Here is a tiny trained network, its code and every weight. The questions are about switching its units off for an input and a class, where a switched-off unit gives its printed mean instead of its output.

import numpy as np


def w(rows, s, z=0):
    codes = np.array(rows[::2]) - 128.0
    scale = np.full(codes.shape[1], s)
    scale[-1] = z or s
    return codes * scale


def f(y):
    return y / 2 * (1 + np.tanh(0.7978845608 * (y + 0.044715 * y**3)))


def log_softmax(a):
    a = a - a.max(-1, keepdims=True)
    return a - np.log(np.exp(a).sum(-1, keepdims=True))


def net(x, mask):
    res = np.array(x, float).reshape(1, 2) / 4 @ E
    y = f(res @ A[0][:, :-1].T + A[0][:, -1])
    res = res + np.where(mask, y, B[0][:, -1]) @ B[0][:, :-1]
    return log_softmax(res[-1] @ U[:, :-1].T + U[:, -1])


A, B = {}, {}
E = w([
[240,224,140,209],'x0',
[183,161,143,2],'x1',
],0.0095)
A[0] = w([
[122,105,96,128,80],'neuron 1',
[176,154,138,6,216],'neuron 2',
[38,121,134,121,237],'neuron 3',
[107,145,136,218,252],'neuron 4',
[152,114,119,130,89],'neuron 5',
[2,49,129,90,149],'neuron 6',
[140,102,104,125,79],'neuron 7',
[149,173,116,169,201],'neuron 8',
[230,224,126,141,214],'neuron 9',
[136,167,140,159,179],'neuron 10',
[82,107,136,177,184],'neuron 11',
[214,180,140,191,130],'neuron 12',
[97,130,120,153,66],'neuron 13',
[169,162,87,137,170],'neuron 14',
],0.014,0.0042)
B[0] = w([
[105,118,128,133,130],'neuron 1',
[72,185,112,57,232],'neuron 2',
[134,69,80,97,197],'neuron 3',
[213,121,71,106,219],'neuron 4',
[129,138,135,133,124],'neuron 5',
[64,1,117,105,248],'neuron 6',
[111,121,136,143,124],'neuron 7',
[168,122,132,151,186],'neuron 8',
[121,109,208,73,248],'neuron 9',
[164,128,128,138,167],'neuron 10',
[109,134,80,130,185],'neuron 11',
[122,97,178,219,226],'neuron 12',
[108,127,115,113,138],'neuron 13',
[138,128,152,127,167],'neuron 14',
],0.042,0.014)
U = w([
[94,60,87,79,219],'0',
[95,254,107,63,127],'1',
[182,151,22,157,142],'2',
[141,165,189,107,122],'3',
[89,169,127,217,52],'4',
[212,96,165,176,45],'5',
[87,228,77,181,4],'6',
],0.0089,0.0031)

Each question gives the input, the list of numbers given to net, and the class t.
The units are the neurons (one row each of A and B). Each row of codes is followed by its name. A weight is (code - 128) times the scale printed after its matrix; where a second scale follows, it is the last column's (A, B and U).
mask holds one flag per neuron, in row order. A switched-off neuron (its flag False) gives its mean, the last column of its row in B, instead of its output. The means were averaged over made-up inputs and are rounded, as every weight is.
A unit's drop is (log p(t) with every unit on - log p(t) with that unit switched off) / (log p(t) with every unit on - log p(t) with every unit switched off).
The circuit of an input: a set's keep is (log p(t) with only the set's units on - log p(t) with every unit switched off) / (log p(t) with every unit on - log p(t) with every unit switched off). Starting from the 12 units with the biggest drops (on a tie, the unit counted first), units are removed one at a time, each time the one whose removal leaves the highest keep (on an exact tie, the one counted first), for as long as the keep stays at least 0.8.
units of the circuit, in order: the units of the circuit, biggest drop first
most important unit: the unit with the biggest drop
k most important neurons: the k neurons with the biggest drops, biggest first
drop of u: that unit's drop, to one decimal
input [2,-4], class 5: most important unit -> neuron 2
input [0,-5], class 2: units of the circuit, in order -> [neuron 9; neuron 6]
input [3,-7], class 2: 3 most important neurons -> [neuron 4; neuron 9; neuron 11]
input [-3,6], class 1: units of the circuit, in order -> [neuron 2; neuron 12]
input [7,3], class 5: 3 most important neurons -> [neuron 12; neuron 8; neuron 10]
input [7,4], class 3: 2 most important neurons -> [neuron 9; neuron 2]
input [3,6], class 1: 2 most important neurons -> [neuron 2; neuron 6]
input [0,1], class 1: drop of neuron 2 -> 0.0
input [1,-3], class 2: drop of neuron 9 -> 0.2
input [2,7], class 1: drop of neuron 2 -> 0.3
input [1,-2], class 5: 2 most important neurons -> [neuron 2; neuron 6]
